Below are the code and all the weights of a small trained network. Each question names an input and a class and asks about switching units off, where a switched-off unit gives its printed mean instead of its output.

import numpy as np


def w(rows, s, z=0):
    codes = np.array(rows[::2]) - 128.0
    scale = np.full(codes.shape[1], s)
    scale[-1] = z or s
    return codes * scale


def norm(h):
    return h / np.sqrt((h * h).mean(-1, keepdims=True) + 1e-5)


def f(y):
    return y / 2 * (1 + np.tanh(0.7978845608 * (y + 0.044715 * y**3)))


def log_softmax(a):
    a = a - a.max(-1, keepdims=True)
    return a - np.log(np.exp(a).sum(-1, keepdims=True))


def net(x, mask):
    res = np.array(x, float).reshape(1, 3) / 4 @ E
    u = 0
    for l in range(2):
        y = f(norm(res) @ A[l][:, :-1].T + A[l][:, -1])
        res = res + np.where(mask[u : u + 6], y, B[l][:, -1]) @ B[l][:, :-1]
        u += 6
    return log_softmax(norm(res)[-1] @ U[:, :-1].T + U[:, -1])


A, B = {}, {}
E = w([
[184,70,68,125,146,209,164],'x0',
[204,105,90,120,131,48,100],'x1',
[254,140,161,203,98,170,104],'x2',
],0.0079)
A[0] = w([
[78,121,76,92,113,107,149,59],'0.n1',
[103,88,27,76,132,92,118,183],'0.n2',
[123,162,176,158,119,7,111,63],'0.n3',
[123,142,198,95,109,53,88,145],'0.n4',
[211,100,48,143,114,131,144,2],'0.n5',
[246,200,195,148,65,84,141,94],'0.n6',
],0.011,0.003)
B[0] = w([
[62,90,193,201,207,124,114,189],'0.n1',
[114,109,112,92,168,147,216,248],'0.n2',
[127,181,91,149,75,115,207,211],'0.n3',
[102,185,55,120,96,105,106,203],'0.n4',
[148,180,131,5,123,105,42,210],'0.n5',
[162,128,129,197,173,159,141,254],'0.n6',
],0.015,0.0075)
A[1] = w([
[130,189,122,135,55,34,101,15],'1.n1',
[60,192,203,122,89,221,33,116],'1.n2',
[231,109,165,105,131,194,151,166],'1.n3',
[111,170,47,196,103,54,195,186],'1.n4',
[211,61,170,218,171,114,7,6],'1.n5',
[216,178,91,148,37,196,143,40],'1.n6',
],0.014,0.0025)
B[1] = w([
[129,68,118,162,180,211,185,171],'1.n1',
[153,88,140,168,67,74,149,185],'1.n2',
[129,73,59,118,122,104,85,214],'1.n3',
[152,164,187,90,113,70,68,254],'1.n4',
[122,95,196,192,214,66,35,192],'1.n5',
[122,159,127,145,118,254,180,233],'1.n6',
],0.02,0.0098)
U = w([
[86,197,177,82,138,7,119,128],'0',
[111,102,96,140,99,103,120,2],'1',
[171,106,126,189,188,140,36,171],'2',
[163,106,66,34,164,110,78,124],'3',
[55,91,145,109,202,145,191,166],'4',
[163,220,143,161,95,158,152,211],'5',
[155,69,65,150,58,186,132,77],'6',
[110,92,170,171,41,52,156,112],'7',
],0.016,0.005)

Each question gives the input, the list of numbers given to net, and the class t.
The units are the neurons (one row each of A and B). Each row of codes is followed by its name. A weight is (code - 128) times the scale printed after its matrix; where a second scale follows, it is the last column's (A, B and U).
mask holds one flag per neuron, layer by layer. A switched-off neuron (its flag False) gives its mean, the last column of its row in B, instead of its output. The means were averaged over made-up inputs and are rounded, as every weight is.
A unit's drop is (log p(t) with every unit on - log p(t) with that unit switched off) / (log p(t) with every unit on - log p(t) with every unit switched off).
The circuit of an input: a set's keep is (log p(t) with only the set's units on - log p(t) with every unit switched off) / (log p(t) with every unit on - log p(t) with every unit switched off). Starting from all 12 units, units are removed one at a time, each time the one whose removal leaves the highest keep (on an exact tie, the one counted first), for as long as the keep stays at least 0.8.
circuit, biggest first: the units of the circuit, biggest drop first
unit that matters most: the unit with the biggest drop
top k neurons: the k neurons with the biggest drops, biggest first
top k neurons in layer l: the k neurons of layer l with the biggest drops, biggest first
drop when u is switched off: that unit's drop, to one decimal
input [-4,-8,-5], class 7: top 2 neurons in layer 0 => [0.n2, 0.n3]
input [7,-4,-1], class 6: unit that matters most => 1.n4
input [-3,-6,-2], class 7: top 2 neurons => [1.n2, 0.n2]
input [7,7,-6], class 4: top 2 neurons in layer 0 => [0.n2, 0.n1]
input [0,-8,-5], class 7: circuit, biggest first => [1.n2, 0.n2]
input [-2,-3,-3], class 0: top 2 neurons in layer 0 => [0.n5, 0.n4]
input [8,-5,1], class 6: circuit, biggest first => [0.n1, 1.n3, 1.n6]
input [2,-5,3], class 6: top 3 neurons in layer 0 => [0.n1, 0.n6, 0.n3]
input [0,8,-1], class 0: top 3 neurons in layer 1 => [1.n4, 1.n3, 1.n6]
input [-1,-8,-6], class 7: top 3 neurons in layer 1 => [1.n2, 1.n6, 1.n1]
input [7,0,3], class 3: top 2 neurons in layer 0 => [0.n5, 0.n3]
input [1,8,-7], class 0: top 2 neurons => [1.n6, 1.n4]
input [7,0,-3], class 3: top 2 neurons in layer 1 => [1.n6, 1.n1]
input [-3,-7,-3], class 7: circuit, biggest first => [1.n2]
input [6,6,-3], class 3: top 2 neurons => [0.n5, 1.n6]
input [-5,8,-1], class 5: top 2 neurons => [0.n3, 1.n1]
input [7,-5,2], class 6: top 2 neurons in layer 0 => [0.n1, 0.n2]
input [-1,4,-1], class 0: top 2 neurons => [1.n4, 0.n2]
input [5,-7,4], class 6: top 2 neurons in layer 0 => [0.n1, 0.n6]
input [-2,-1,2], class 5: unit that matters most => 0.n3
input [-6,-2,7], class 5: drop when 0.n4 is switched off => 0.2
